Here is a tiny trained network, its code and every weight. The questions are about switching its units off for an input and a class, where a switched-off unit gives its printed mean instead of its output.

import numpy as np


def w(rows, s, z=0):
    codes = np.array(rows[::2]) - 128.0
    scale = np.full(codes.shape[1], s)
    scale[-1] = z or s
    return codes * scale


def f(y):
    return y / 2 * (1 + np.tanh(0.7978845608 * (y + 0.044715 * y**3)))


def log_softmax(a):
    a = a - a.max(-1, keepdims=True)
    return a - np.log(np.exp(a).sum(-1, keepdims=True))


def net(x, mask):
    res = np.array(x, float).reshape(1, 3) / 4 @ E
    y = f(res @ A[0][:, :-1].T + A[0][:, -1])
    res = res + np.where(mask, y, B[0][:, -1]) @ B[0][:, :-1]
    return log_softmax(res[-1] @ U[:, :-1].T + U[:, -1])


A, B = {}, {}
E = w([
[95,166,171,150,177,151,48,111],'x0',
[174,106,61,188,9,112,104,133],'x1',
[70,131,115,137,99,154,119,133],'x2',
],0.016)
A[0] = w([
[116,101,121,127,115,110,87,148,45],'neuron 0',
[115,139,117,159,130,120,194,134,100],'neuron 1',
[172,127,113,153,35,126,94,126,226],'neuron 2',
[109,140,132,111,93,128,192,126,80],'neuron 3',
[116,114,119,114,110,138,132,123,54],'neuron 4',
[115,115,103,110,106,136,198,122,118],'neuron 5',
[98,116,134,106,168,131,155,132,115],'neuron 6',
[103,105,139,102,100,107,159,146,65],'neuron 7',
[112,127,145,136,96,108,137,134,239],'neuron 8',
[171,111,112,109,111,127,229,142,253],'neuron 9',
[113,151,133,134,145,129,124,175,38],'neuron 10',
[93,157,114,141,141,103,143,109,119],'neuron 11',
[198,113,131,94,175,108,180,123,32],'neuron 12',
[253,123,132,123,153,109,120,123,14],'neuron 13',
[148,116,118,150,55,132,76,120,220],'neuron 14',
[38,124,128,110,141,134,153,127,126],'neuron 15',
[73,138,131,139,140,137,66,124,140],'neuron 16',
[188,147,124,146,132,120,77,129,249],'neuron 17',
],0.019,0.0038)
B[0] = w([
[143,137,191,195,150,116,160,113,142],'neuron 0',
[141,81,153,183,106,100,164,175,150],'neuron 1',
[120,233,209,141,74,78,147,117,252],'neuron 2',
[190,93,96,148,133,152,164,145,159],'neuron 3',
[152,107,108,112,195,78,175,105,132],'neuron 4',
[185,97,56,130,90,120,187,121,175],'neuron 5',
[65,205,122,138,98,158,120,125,179],'neuron 6',
[114,35,111,178,138,78,197,107,150],'neuron 7',
[97,151,53,52,91,239,104,121,153],'neuron 8',
[109,181,105,139,48,152,190,131,219],'neuron 9',
[140,121,167,217,181,84,141,134,142],'neuron 10',
[131,167,89,109,169,140,152,99,141],'neuron 11',
[157,214,189,108,63,108,116,113,181],'neuron 12',
[161,6,80,119,44,147,167,142,184],'neuron 13',
[133,250,211,160,109,141,166,119,227],'neuron 14',
[87,127,67,143,202,122,78,143,186],'neuron 15',
[83,234,162,98,122,113,122,134,199],'neuron 16',
[162,84,84,52,57,155,114,121,182],'neuron 17',
],0.019,0.023)
U = w([
[148,90,125,187,155,57,143,165,2],'0',
[101,2,181,180,156,88,150,104,15],'1',
[96,153,123,149,47,131,191,137,241],'2',
[37,181,139,130,155,122,89,129,183],'3',
[80,87,41,158,138,161,157,173,7],'4',
[169,8,118,55,120,129,86,130,114],'5',
],0.0092,0.0036)

Each question gives the input, the list of numbers given to net, and the class t.
The units are the neurons (one row each of A and B). Each row of codes is followed by its name. A weight is (code - 128) times the scale printed after its matrix; where a second scale follows, it is the last column's (A, B and U).
mask holds one flag per neuron, in row order. A switched-off neuron (its flag False) gives its mean, the last column of its row in B, instead of its output. The means were averaged over made-up inputs and are rounded, as every weight is.
A unit's drop is (log p(t) with every unit on - log p(t) with that unit switched off) / (log p(t) with every unit on - log p(t) with every unit switched off).
The circuit of an input: a set's keep is (log p(t) with only the set's units on - log p(t) with every unit switched off) / (log p(t) with every unit on - log p(t) with every unit switched off). Starting from the 12 units with the biggest drops (on a tie, the unit counted first), units are removed one at a time, each time the one whose removal leaves the highest keep (on an exact tie, the one counted first), for as long as the keep stays at least 0.8.
units of the circuit, in order: the units of the circuit, biggest drop first
most important unit: the unit with the biggest drop
top k neurons: the k neurons with the biggest drops, biggest first
drop of u: that unit's drop, to one decimal
input [-5,-8,6], class 4: units of the circuit, in order	[neuron 15; neuron 2]
input [2,-2,-7], class 5: top 2 neurons	[neuron 2; neuron 14]
input [-3,-7,5], class 4: units of the circuit, in order	[neuron 2; neuron 15]
input [5,0,-3], class 5: top 3 neurons	[neuron 2; neuron 14; neuron 9]
input [-8,-4,6], class 4: top 3 neurons	[neuron 2; neuron 14; neuron 15]
input [-4,-1,4], class 4: top 2 neurons	[neuron 2; neuron 14]
input [-2,-8,-4], class 3: most important unit	neuron 15
input [-5,-5,6], class 4: drop of neuron 15	0.1
input [2,-1,-1], class 3: drop of neuron 13	0.2
input [-7,-4,8], class 4: drop of neuron 2	0.1
